Below are the code and all the weights of a small trained network. Each question names an input and a class and asks about switching units off, where a switched-off unit gives its printed mean instead of its output.

import numpy as np


def w(rows, s, z=0):
    codes = np.array(rows[::2]) - 128.0
    scale = np.full(codes.shape[1], s)
    scale[-1] = z or s
    return codes * scale


def f(y):
    return y / 2 * (1 + np.tanh(0.7978845608 * (y + 0.044715 * y**3)))


def log_softmax(a):
    a = a - a.max(-1, keepdims=True)
    return a - np.log(np.exp(a).sum(-1, keepdims=True))


def net(x, mask):
    res = np.array(x, float).reshape(1, 8) / 4 @ E
    y = f(res @ A[0][:, :-1].T + A[0][:, -1])
    res = res + np.where(mask, y, B[0][:, -1]) @ B[0][:, :-1]
    return log_softmax(res[-1] @ U[:, :-1].T + U[:, -1])


A, B = {}, {}
E = w([
[185,43,171,31,83,254,83,89],'x0',
[135,93,91,53,65,43,132,14],'x1',
[38,86,31,221,42,144,192,85],'x2',
[236,96,133,70,111,167,186,241],'x3',
[89,68,5,126,141,127,24,201],'x4',
[205,168,80,153,91,154,52,37],'x5',
[160,122,46,103,154,129,104,190],'x6',
[137,208,171,79,36,139,208,161],'x7',
],0.0079)
A[0] = w([
[64,125,80,211,105,110,123,54,199],'N0',
[148,117,96,143,134,139,84,97,85],'N1',
[126,131,147,137,116,124,146,142,65],'N2',
[190,136,142,153,121,233,51,112,184],'N3',
[170,127,113,102,164,115,141,120,162],'N4',
[124,151,159,131,89,138,196,152,149],'N5',
[136,84,147,159,141,170,174,76,82],'N6',
[133,140,214,111,144,133,93,83,118],'N7',
[41,123,157,139,88,181,136,156,134],'N8',
[151,224,153,180,175,86,157,97,174],'N9',
[134,100,136,113,147,120,132,116,59],'N10',
[128,183,152,153,140,117,138,105,148],'N11',
[163,95,121,118,129,154,129,65,17],'N12',
[117,107,128,118,119,112,135,137,55],'N13',
[98,136,118,114,115,67,144,102,1],'N14',
[131,145,124,147,148,173,105,143,55],'N15',
[78,124,81,161,105,111,130,83,116],'N16',
[126,141,157,140,93,129,188,151,162],'N17',
[130,80,148,165,144,159,160,99,91],'N18',
[115,151,184,131,97,142,219,162,159],'N19',
[116,158,124,123,106,132,111,132,79],'N20',
[103,138,131,131,123,150,116,138,25],'N21',
[116,148,139,151,164,130,123,202,130],'N22',
[130,129,204,103,155,146,113,71,99],'N23',
[117,156,143,178,196,132,133,249,163],'N24',
],0.015,0.0053)
B[0] = w([
[132,145,151,190,197,140,124,65,221],'N0',
[148,155,154,92,110,137,134,133,160],'N1',
[128,128,132,121,115,138,138,123,137],'N2',
[251,110,126,75,116,128,118,117,215],'N3',
[102,134,150,153,108,109,115,125,156],'N4',
[143,150,165,98,95,147,113,109,195],'N5',
[93,178,134,165,87,93,129,152,159],'N6',
[151,114,115,149,162,127,110,84,184],'N7',
[104,70,118,160,167,133,145,94,179],'N8',
[132,141,188,162,122,179,134,59,208],'N9',
[134,136,144,151,113,120,115,129,131],'N10',
[139,110,122,132,126,162,124,103,167],'N11',
[79,164,152,150,100,129,140,141,156],'N12',
[135,124,129,138,129,131,124,116,127],'N13',
[153,112,132,123,136,140,108,118,148],'N14',
[148,104,101,109,144,109,133,134,146],'N15',
[146,145,160,155,156,138,136,89,181],'N16',
[133,146,147,117,87,152,117,112,187],'N17',
[110,149,142,157,94,101,113,133,151],'N18',
[156,188,176,92,78,182,121,112,221],'N19',
[136,85,132,133,136,130,132,135,128],'N20',
[119,115,114,123,141,132,149,128,126],'N21',
[98,117,110,126,113,100,137,170,196],'N22',
[136,110,126,180,162,132,129,88,181],'N23',
[78,115,101,134,93,82,121,197,252],'N24',
],0.015,0.02)
U = w([
[139,95,40,101,174,14,89,255,126],'0',
[189,146,151,141,169,179,100,10,195],'1',
[25,159,143,216,156,107,122,113,139],'2',
[30,66,59,78,209,216,208,157,29],'3',
[128,226,91,145,249,150,153,138,2],'4',
[168,170,141,49,54,148,103,180,127],'5',
],0.0076,0.0091)

Each question gives the input, the list of numbers given to net, and the class t.
The units are the neurons (one row each of A and B). Each row of codes is followed by its name. A weight is (code - 128) times the scale printed after its matrix; where a second scale follows, it is the last column's (A, B and U).
mask holds one flag per neuron, in row order. A switched-off neuron (its flag False) gives its mean, the last column of its row in B, instead of its output. The means were averaged over made-up inputs and are rounded, as every weight is.
A unit's drop is (log p(t) with every unit on - log p(t) with that unit switched off) / (log p(t) with every unit on - log p(t) with every unit switched off).
The circuit of an input: a set's keep is (log p(t) with only the set's units on - log p(t) with every unit switched off) / (log p(t) with every unit on - log p(t) with every unit switched off). Starting from the 12 units with the biggest drops (on a tie, the unit counted first), units are removed one at a time, each time the one whose removal leaves the highest keep (on an exact tie, the one counted first), for as long as the keep stays at least 0.8.
circuit, biggest first: the units of the circuit, biggest drop first
top k neurons: the k neurons with the biggest drops, biggest first
drop of u: that unit's drop, to one decimal
input [-6,-6,-8,-5,5,3,-7,-1], class 2: circuit, biggest first : (N24)
input [2,4,-2,5,0,-4,8,-1], class 0: circuit, biggest first : (N19; N9)
input [-7,2,-1,8,7,-7,-3,3], class 0: top 2 neurons : (N24; N9)
input [-2,-4,-5,6,-1,3,1,-1], class 0: top 2 neurons : (N24; N19)
input [1,-3,7,-6,1,-2,3,-3], class 2: top 4 neurons : (N3; N19; N9; N5)
input [-6,-2,-6,3,-1,-4,7,2], class 0: top 2 neurons : (N24; N22)
input [-2,-6,8,6,3,0,5,6], class 5: top 2 neurons : (N19; N5)
input [4,2,5,-1,-3,-2,2,0], class 2: top 2 neurons : (N3; N6)
input [-2,-1,6,-8,2,-6,-5,-1], class 1: top 2 neurons : (N24; N0)
input [2,3,4,-1,-4,1,8,7], class 5: top 2 neurons : (N0; N9)
input [2,3,7,-2,5,-7,-6,-8], class 2: top 3 neurons : (N3; N19; N6)
input [-7,0,6,6,-3,-2,-5,-6], class 2: top 3 neurons : (N3; N6; N18)
input [4,-4,0,4,-3,6,7,-3], class 5: drop of N0 : 0.2
input [-8,1,-4,2,5,3,-6,-1], class 2: drop of N3 : 0.2
input [-6,3,-3,-1,8,2,7,-4], class 0: circuit, biggest first : (N9)
input [6,-7,5,-5,5,-3,5,2], class 3: drop of N8 : 0.5
